The symbols move the items like this.
* | e v x
J603 | J785 J581 J598
J117 | J467 J943 J340
J899 | J931 J985 J283
J722 | J546 J632 J931
J863 | J352 J109 J744
J987 | J276 J393 J342
J448 | J215 J182 J177
J412 | J685 J377 J28
J162 | J58 J598 J722
J384 | J778 J12 J332
J253 | J351 J693 J26
J428 | J711 J165 J263
J413 | J146 J177 J184
J700 | J963 J294 J413
J45 | J262 J522 J174
J521 | J260 J260 J36
J342 | J96 J987 J342
J263 | J409 J428 J332
J351 | J921 J390 J488
J973 | J546 J650 J700
J216 | J308 J342 J467
J368 | J117 J332 J650
J921 | J891 J283 J985
J283 | J722 J422 J921
J691 | J337 J671 J31
J967 | J722 J603 J305
J822 | J448 J262 J215
J215 | J517 J174 J31
J467 | J598 J216 J581
J546 | J914 J373 J558
J294 | J165 J558 J123
J337 | J260 J395 J950
J395 | J184 J910 J368
J182 | J174 J36 J448
J33 | J522 J950 J500
J685 | J395 J963 J367
J146 | J691 J988 J352
J891 | J215 J931 J362
J558 | J162 J393 J294
J28 | J368 J412 J173
J367 | J337 J685 J356
J184 | J522 J413 J260
J260 | J356 J184 J521
J174 | J36 J45 J215
J522 | J465 J521 J505
J377 | J384 J711 J412
J963 | J910 J36 J685
J356 | J146 J367 J943
J488 | J985 J146 J899
J305 | J632 J967 J518
J581 | J26 J899 J517
J393 | J518 J178 J987
J914 | J263 J123 J711
J465 | J988 J950 J182
J598 | J340 J308 J162
J890 | J33 J356 J465
J291 | J422 J744 J390
J854 | J28 J778 J898
J262 | J182 J465 J822
J645 | J813 J898 J890
J109 | J146 J177 J863
J518 | J722 J305 J276
J409 | J711 J645 J272
J178 | J305 J974 J393
J422 | J693 J301 J283
J778 | J412 J272 J854
J785 | J974 J722 J164
J671 | J109 J337 J691
J173 | J45 J412 J813
J974 | J967 J931 J985
J267 | J671 J581 J146
J693 | J390 J505 J253
J950 | J521 J337 J33
J352 | J31 J146 J301
J943 | J272 J263 J898
J96 | J12 J276 J308
J373 | J123 J58 J546
J58 | J294 J340 J373
J632 | J393 J96 J253
J301 | J505 J352 J899
J308 | J117 J96 J377
J164 | J12 J785 J632
J332 | J162 J384 J368
J12 | J165 J332 J117
J26 | J199 J931 J558
J650 | J645 J645 J337
J517 | J177 J822 J671
J123 | J428 J294 J914
J813 | J973 J184 J500
J362 | J693 J891 J536
J199 | J603 J162 J162
J910 | J413 J500 J395
J177 | J267 J448 J109
J276 | J546 J518 J373
J931 | J536 J985 J26
J536 | J518 J899 J199
J445 | J342 J518 J12
J390 | J283 J899 J351
J988 | J45 J395 J182
J36 | J500 J645 J963
J340 | J558 J117 J967
J711 | J943 J914 J377
J31 | J356 J691 J505
J165 | J373 J162 J428
J272 | J377 J467 J778
J505 | J182 J31 J693
J744 | J301 J863 J352
J500 | J700 J813 J521
J898 | J173 J428 J465
J985 | J362 J671 J931

The rows follow the links: the fewer symbols apart two items are, the more alike their rows tend to be.

Each row is also shifted at random along 4 hidden directions that mean nothing.

Row, then item:
[ 40,   8,  12,   0, -14, -14,  -9,  15, -48, -31, -14, -52,   1,  -9, -28, -25,   4,   0,   2,   8, -27, -21,  14,  37, -23, -14,  28,  -5, -28, -24, -32, -26,  -3,  35, -10,  21,  -2, -13,   7,  18,   8,  -2,   0,  11,  -6,  11,  -8,  -7]; item J546
[ 23, -19,  11,  -6,  -8,  34,  14, -16,  -5,  17, -27,  17,   2,  -5,  14,   6, -15, -24,  49,   1,  10, -33, -32,  31, -27,  38, -33,  61,   8, -33,  34, -37, -18,  34,  12,   0,  10,  -3,  21,  41,   2, -35, -18,   3,   5,  -4,  43,   3]; item J367
[-50,  16,  26, -59,  -1, -19, -44,  14, -18,  -8,  37, -61,  -8,  39, -44,  11,  12, -30, -17,   8,  24, -14,  -3, -42,  28, -52,  -4,  13,  17,  30, -35,  19,  27,   8, -22,  -1,  24, -25,  -1, -44,  -7,  11, -15, -20,   1, -21,  12,  -5]; item J974
[  2,   5,   3,  16, -11,  26, -22, -12, -11, -12, -22,  23,  -6, -11,  16,  21, -11,  -8,  -5,  -6,  13,  25, -16, -22,  28,  41,  10,  56,   6,  11,  20,  -6,   7, -32,   1,  -8, -20,   9, -18,  15,   4, -44, -14,  11,  25,  18,  18,   9]; item J146
[ -8,  35,   7,  -2,  28, -18, -30,  27, -16, -26,   0,  -7, -41,  21, -49,  59,   8,   0,  -9,   7,  45, -26,  22,  -5,   9, -72,  21,  12,  29,  29, -37,  28,  12,  18, -27, -19,   3,   5, -31, -54,  46,  31, -36, -41,  18, -27,  -6, -20]; item J536
[-114,   46,  -15,   -1,   10,  -12,  -45,    3,   -3,  -24,  -24,  -24,  -31,   19,  -44,   20,    9,  -25,  -19,   20,   44,  -36,   10,   27,   21,  -39,  -15,   27,   23,   10,  -36,    9,   36,   11,  -16,  -24,   -7,   -3,  -23,    0,   46,   -6,  -16,  -26,   37,   11,  -18,  -23]; item J931
[-78,  -1,  -2,  30, -16,  -6, -28,  13, -13,   1,   3,  11,  -8, -16,  27,   1, -13, -28, -38,  -1,  10,  80,  -6, -63,  45,  19,  30,  38, -27,  65,  13,   7,  27, -52, -28,   6, -27,  20,  -6,  -1,  12, -24,  -7,   4,  -5,  42,   4,   8]; item J109
[ -4, -44, -14,  21,   9,  19,  -2, -10,  10,  -7,  10,  -7,  -4, -29, -17,  24, -10,  -4,   0, -32,  -7,  -6,  27,  28,  31, -25, -25,   4,  -5, -32,  12,  30,  25,   5,   5,   0,  10, -12,  16, -39,  26,  24,   7,  28, -10, -19, -27,  20]; item J467
[ 26,  -7, -57,  33,   0, -37,  33, -16,  50,  31, -56,  48,  -4,  11,  40,  26, -31,   8, -41,  29,  28, -36, -10,  62, -12,  10, -37,  -7, -30,  -1,  10, -21,   3,   3,   3,   5, -20,  19,   7,  70,  13,   8,  20,  13,  25,   3,  31, -57]; item J854
[-29, -20,  36,  -1,   2,  37,  35,   3, -15,   8,  16,  28,  -4,   8,  23,   7, -12,  11,  25,  -8, -22,   8, -15, -32, -17,  19,  21,  15,  18,   8,  43, -18, -28,  17,  -4, -13,  21, -15,  -6, -10, -13,   1, -19,  -3, -20, -13,  28,  16]; item J260
[-16,   1,  24,  -7, -23,  -5, -10,  18, -34, -20,  16, -43,  16, -15,  -8, -61,   9,  24,   1,   4, -40,  18,  11,   3, -22, -11,  34, -43, -44, -10, -23, -16,   0, -10, -10,  31,  -5,  -1,  27,   7, -12, -12,  -4,  12, -26,  22, -27,  15]; item J373
[-37,  48, -15, -14, -16,   9, -18,  -5,  25,   0,   2,  15,  -7,  19, -23, -18,  24,  -2,  16,  19,  20, -15, -10,  36,  -3,   8, -32, -30,  30,  -7, -10,   7,  12,  14,  34,  -9, -22,  14,   1,  31,  -1, -12,  19, -32,  26,  12, -33, -16]; item J891
[-42,  57, -26, -32, -42,  30,  -6, -12,  22,   4,   9,  32,  34,   8,  -5, -52,  30,  36,  42,  -5,   0,  18,  -2,  37,  10,  41, -40, -40,  13, -31,  -9, -23,   9,  -6,  56,   8, -39,  32,   8,  42, -38, -35,  33, -11,  28, -17, -39,   3]; item J693
[-64,  -3, -26,  21,  -5, -35,   3,  13, -40, -11, -15,   4, -11,  -5,   2, -12, -21, -44, -19, -13,   8,  -8,  33,  66,  15,  17,  -2,  17, -14, -28,  -4,   2,  18,  44, -44, -18, -13, -24,   9,  14, -10,  38,  53,  32,  23, -16, -14, -22]; item J445
[ 26, -10, -10,  14,  12,  42, -28, -19,   6, -24,  -7, -26, -32, -15, -61,  54,   4, -28,   4,  -5,  29, -38,  -5,  22,  35, -32,  -9,  42,  31,  -5, -14,  24,  30,  21,   5, -11,  -1,  -8, -20, -33,  53,  -4,   4,  -6,   4,  -5, -29,   4]; item J581
[ 37, -34, -13, -17,  -3,   5,  12, -19,  27,  18,   2,   2,  23,  -7,   8,  -6, -25,  32, -17,  -1, -21,   8,   7,  15,  12, -29, -44, -40, -32, -17,   8,  -6,   4, -13,  12,  38,   1,  -3,  40,   8, -11,   8,   9,  23, -24, -11,  -5,  -1]; item J332
[115, -21,  38,   3,  27,  -2,  -2,  20, -25, -39,  20, -50,   3,  -4, -27,  26,   2,  51, -23,  -7, -30,  -5,  21, -47, -11, -78,  60, -27, -10,   5, -28,  23, -30,  -9, -13,  13,  30,   6, -12, -86,  26,  16, -57,  14, -42,  -3,   5,   9]; item J165
[ 39,  24, -16,  18,  -4,   4,   0,  11, -13,  -6, -32,  62,  12,   8,  19,  11,  -6,  34,  -5,  -1,  18,  45,  14, -18,  19,  17,  21,  13,  -4,  12,   3,  -8,  11, -48,  -2, -13, -45,  49, -23,  11,   8, -30,  -1,  -9,  22, -15,   9, -16]; item J301
[-85, -40, -23, -11,  12, -40, -16, -22,  46,  12,  18, -37,  32,  -2,   3,  -5,  -7,   0, -34,  -4,  -6,  -8,  10,  -9,  41, -38, -42, -10, -41, -13,  -7,   6,  24, -17,   5,  25,  12, -12,  14, -16,   7,   5, -21,  27, -15,   1,  18,  17]; item J384
[ 33, -10,  11,  -3,  -7,  19,  33,  -3,   3,  26, -10,  17, -10,  -2,  35, -30,   0,  -8,  47,  20, -17, -14, -29,  15, -52,  46, -13,  -3, -10, -18,  30, -29, -22,  26,   0,  -3,  22, -12,  17,  53, -18, -11, -16, -23,   2,  -9,  26,   1]; item J813
[ 61, -25, -25,  13,  23, -41,  12, -13,  47,  22,  -8,  20,  15,  13,  26,  36, -11,  22, -40,  12,  24, -12,   0,   0,   9, -17, -25, -12, -16,  11,   5,  18,  -3, -25,  -7,  19,  13,   2,   3,  -6,   6,  22, -17,  -4,  -3, -10,  33, -18]; item J778
[ 12,  22, -10,  17, -20,  18,  -9,   0, -13,  -3, -28,  51,  16,  -1,  32,  -2, -17,   7,  -3,  -7,  18,  42,  -6,  -3,  28,  46,  -1,  31, -23,  -3,  16, -20,  17, -37,   3,   4, -46,  32,  -5,  42,   0, -41,  12,  17,  19,  10,   7,  -8]; item J352
[-18,  12,  -5,  38, -23,   0,  14,  18, -20, -21, -42,  26, -23, -18,  26, -46, -17,  30, -20,  26, -29,  19,   4,  30, -48,  -5,  42, -42, -45,  16, -12, -24,  -4,  -4, -27,  30, -33,  22,  31,  64,   8,  -6,  28,   5, -10,  45, -33, -35]; item J294
[-55, -19,  13,  42,  26, -37,  -8,  -8, -13,   7, -26, -21, -39, -24,  -4,   5,   2, -52,  30,  11,   6, -32,   2,   1, -12,   6,  15,  58, -17,  -5,  13, -10,   8,  14, -35, -20,  33, -26, -18,  -3,  38, -16, -56, -27,  11, -10,  39,  24]; item J910
[-134,   48,  -25,  -12,  -35,   -5,  -14,   12,   27,   13,   21,   52,   20,    6,   18,  -66,    9,   30,    7,    6,    0,   49,   20,   -1,   19,   11,  -19,  -55,   -9,   12,   -4,   -6,   14,  -35,   10,   18,  -37,   37,   15,   29,  -21,  -22,   16,  -25,   20,  -22,  -25,    4]; item J351
[ 61, -27, -24, -54, -20,   7,   5, -29,  60,  21,  25, -12,  59,  -1,   6, -29,   0,  31,  -4,  -6, -16, -19,  -6,  30,  11,   7, -68, -28, -20, -48,   1, -18,  -4,   9,  52,  41,  -9,   6,  36,  19, -33, -13,  24,  35, -19, -12,   4,  11]; item J272
[  6,  11, -16,   1,   4,  -3,  -3, -30,  33,   6,  11, -11,  -4,  -7, -15,  -8,  28, -29,   4,   1,  -8,  -5, -30,  19, -21,  39,   6,   7,  39,   5, -10,  11,  -1,  10,  27, -26,  10, -12, -28,  16,  -9,  21,  32, -11,  -2,  57, -18,  13]; item J262
[-60,   8,   8, -50, -41,  12,  -2,  23,  -9,  14,  27,  21,   4,  34,  11, -34, -35,  -4, -28,   2,   6,  45,   2, -33,   8, -13, -28, -55, -16,  40,  -7,   7,  20, -15, -24,  29, -24, -20,  56,  35, -56,  25,  62,  -5, -13, -19, -28, -28]; item J164
[-76,  45, -16,  26,   6,  -8, -18,  24,  10, -15, -12,  43, -27,  15,   3,   9,   3,  29, -13,   9,  33,  18,  16, -18,  28, -28,   8, -14,  13,  46, -11,  19,  22, -42, -12,  -2, -21,  37, -23, -13,  31, -15, -11, -27,  22, -13, -23, -16]; item J899
[-36, -25, -29,  88,  45,  -2,  -6,   7, -15, -42, -55,  13, -60, -34, -29,  78, -36, -20, -47,   7,  14, -39,  34,  47,   4, -70,  23,  38,  -6,   3,  -2,  23,  26,  27, -58, -24,  -2,  -5,  -9, -44,  87,  41, -20,   5,   8,  11, -17, -27]; item J598
[-44,  24, -15,   1, -11, -37,  -7,  24, -50, -12, -32,  -2, -20,  18,  -6,   4, -27, -46, -22,   4,  42, -21,  15,  51,   1,   6,  12,  19,  -7,  -3, -23, -18,  14,  40, -51, -18, -10, -18,   2,  37,  -8,  31,  41,  17,  24,   2,  -7, -52]; item J518
[-10,  30,  -4, -17,  -8, -10, -27,   7,  -8,  -9,  13, -11,  28,  -5, -19,  -9,  37,  11,  36, -32,   1,  15,  13, -10,  47,  11, -14,  14,   0, -31,  -9,   4,  20, -13,  23,   9, -18,  37, -20, -24,  -4, -44, -27,  10,  16, -29,   6,  36]; item J291
[-29,  36,   7,  -7,  35, -31, -33,  14,   4, -18,  16, -22, -11,  15, -48,  34,  47,  20,  15, -12,  18, -15,  29, -36,  29, -62,   4,   3,  34,   8, -31,  37,   5, -13,   8, -15,  22,  27, -52, -88,  37,  -6, -69, -33,  18, -32,   2,  21]; item J921
[  5,  17,  -9, -22, -34,  41, -25, -33,  34,  14,  20, -18,   3, -19, -20, -33,  14, -27,  10,   3,  -7,  25, -40,  10,   4,  59, -30, -12,  24,  10,  12,   4,  18,  -8,  42,   3, -21, -10,  15,  37, -19, -18,  55,   6,  -6,  66, -48,  21]; item J517

Start here and follow the symbols in turn, left to right. Where do you end up?
Answer with the item's name.
[-13, -36, -27,   7,   3, -17,   0,   7,  -5, -10,   8, -14,   3,  -9, -18,  13, -23,  -6, -31, -26,  -5, -11,  26,  33,  20, -33, -19, -13, -27, -28,  -7,  -2,  16,  24, -16,  14,   4, -21,  22, -21,   4,  27,  24,  34,  -4, -14,  -7, -18]
e e v -> J58
[  9,  -9,   9,  -6, -16,  44,   4,  16,  -8, -18,   9,  -9, -10, -17, -16, -25, -23,  23,  -9,   5, -28,   4,  10,   8,  -9, -39,  -6, -48, -20,   2,  -4,   2,  15,   2,  -9,  35, -12,  -6,  45,   9,  10,  -1,  22,  -2, -13,  -3, -39,  -3]
e e x -> J123
[-37, -25, -34,  39,   8, -26,   3,   0, -22, -17, -18,  -2, -13, -16, -13,  24,  -5, -29, -11, -30,   9, -26,  47,  60,  22, -12,   7,  39, -22, -44,   6,  10,  19,  40, -33, -28, -10, -24,   1, -15,  18,  44,  32,  42,  25, -23, -10, -14]
e x x -> J340
[ 44, -19,  11,  -4,  34,  -6,  21, -24,   7,   5, -11, -19,   3,   7,   3,  22,   4,  -5,  23,  13,  -1, -65, -11,  20, -39,  14,  -7,  32,  20, -39,  11, -20, -39,  42,  20,  -9,  34, -20, -16,   5,   6, -11, -48,   7,   4,  12,  55,   0]
x v e e e -> J337
[-38,  -2,  20,   2, -27,  -2,  10,   5, -20,  11,   0, -24,  -7, -22,   5, -61,  12, -17,  44,  14, -36,  14, -10,  -9, -21,  30,   3, -12, -50,   4,  12, -30,  -2,   1, -17,  27,   6, -16,  27,  50, -21, -30, -16, -16,  -1,   8,  -7,  32]
x x x v e -> J522
[ 64,  -6,  31,  -6,   8,  30,  43,  -5, -12,  30,  -1,  25,  -5,  -5,  23, -17,   5,  -3,  63,   7, -28,  -7, -18,  -7, -53,  34,  -3, -13,  14, -11,  27, -18, -26,  22,   4,  -2,  25,  -4,  20,  32, -15,  -9, -16, -30, -10, -19,  18,  19]
v v x x e -> J260
[-61,  -3, -16,  -4, -14, -30, -18,   2, -44,  -7,   7, -41,  13, -10, -25, -24,  10, -69,   8, -22,   4, -24,  26,  59,  19,  19, -17,  38,  -8, -56, -19, -12,  18,  55, -18, -17,  -2, -36,  -1,   9, -25,  20,  27,  38,  11, -15,  -5,  -7]
e e e x -> J711
[-30, -26,  -2,  39,  21,  -9,  31,  -5,  -7,   5, -44,  29, -19,   1,  37,  21, -23,   2,  10,  23,   5, -28, -13,  22, -43,   5,  12,  35, -10,  -7,  33, -27, -27,  29, -15,   5,  24, -15,  -2,  35,  18,  -2, -36,   0,   0,  15,  43, -23]
v v e -> J173
[  4,  41,  -3, -11,  15,   9, -24,  11,   8,  -9,  -5,   3, -19,  34, -32,  41,  18,   8,   4,  10,  40, -25,   7,  -8,  18, -51,  -1,  -1,  47,  27, -22,  31,  20,  -2,  -4, -21,  -2,  21, -31, -35,  27,   0, -26, -31,  25, -29,  -5, -20]
e e e -> J390
[-38, -15,  23,  34,  14,  11,  12,  -4, -12,   5,  -5,  10, -25,  -3,  14,   4,  -5, -17,  45,  -1,  -6,  -5, -19, -13, -23,  18,  14,  39,   0,   8,  27, -12, -21,  14, -13, -20,  28, -23,  -8,  10,   1,  -7, -28, -18,  -3,   1,  25,  16]
v x v v v -> J448
[ 43, -21, -12,  -9,  34, -62,  -4, -19,  50,  20,   7, -42,  13,   5, -10,  18,  30, -17,   4,   8,   4, -51, -15,   2,  13, -10, -27,  22,  -1, -22,  -5,  16,  -7,  15,   8,  -2,  41,  -9, -25, -13,  12,   7, -48, -12,   1,   3,  48,  16]
v e x x v -> J367
[-88,  11, -13,  -4, -38,  37,  -1,  18,  -6,  -7,  18,  31, -28,   6,  13, -26, -50,   0, -40,  21,  -2,  46,  -2,  -5,  11, -31,  -9, -58, -17,  61,  -5,   2,  34, -26, -40,  21, -28, -21,  49,  34,  -5,  19,  56, -28, -13,  -1, -49, -33]
x x v v x -> J377
[ 16, -34, -30,  46,   8,   1,  30,   4, -11,  -5,  -8,  49, -18, -26,   2,  29, -42,   7, -24, -20,   0,   9,  28,  40,   2, -22,  -3,  -7, -14, -17,  23,  17,  14,  10, -24,  -6, -15,  -2,  16, -14,  24,  40,  24,   9,   2, -23, -19, -11]
x v e v -> J263
[-77, -14, -49,  62,   1,   7,  28,   0,  -3,   2, -20,  66, -18, -26,  16,   7, -51, -12, -27, -16,  -3,  28,  43,  60,   5,  10,  -5, -11, -16, -11,  23,  11,  19,  10, -19,  -9, -20,  -7,  25,  25,  16,  41,  54,  25,   8, -11, -27, -15]
e e x -> J340
[ -2,  18, -25,  25, -11,   3,  -5, -28,  31,   8, -10,   0, -23, -22,   2,  -6,   0, -37, -11,  10,   6,  17, -26,  11, -21,  49,  15,   6,  30,  24,   8,   7,   8,  -8,  10, -18,  -6,  -4,  -8,  39,   5,   6,  43, -10,   8,  66, -24,   2]
v v e v -> J813
[ 83, -10,  43,   5,  19,  25,  12, -10, -12,   5,  -6, -16, -17, -22,   3,  10,  11, -15,  56,  -4,  -5, -13, -17, -33, -18,  20,  13,  45,   9,  -7,  25,  -2, -12,   6,  -5,  -8,  33, -12, -17,  -9,  20, -31, -44, -22,  -9, -13,  23,  34]
v x e v -> J988
[-13,  38, -11,  21,   8, -15,  -4,  20,  -3,  -9,  -9,  44,   8,  10,   6,  13,  21,  43,   4, -11,  19,  22,  16,  -7,  26,  -3,  20, -11,   4,   9,  -9,   4,  10, -33,   1,  -4, -19,  42, -31, -19,  19, -20, -25, -19,  36, -35,   2,  -1]
v v -> J352
[115,  12,  29, -58, -15,  32,   9,  22, -27,  -1,  20,  -2,   6,  31,  -4,  -2, -10,   6,  -1,  11,  14,   1, -16,  -9, -10, -28, -14, -45,  13,   7, -15,  -2,   1,   8,  -3,  17, -10, -20,  37,  10, -43,  22,  48, -19, -19, -35, -14, -26]
x e v v x -> J373
[-17, -11,  13,  13,   6,  45,  -9, -13, -16, -31, -24,   8,   0,  -3,  -7,  40, -13, -14,   3,  -9,  25,   0, -20,   4,  25,  22,   4,  82,  21,  -4,  29,  -8,   5,   1,  11, -26, -15,   9, -19,  -4,  14, -32,  -3,  25,   6,  33,  24,   3]
e v e -> J184
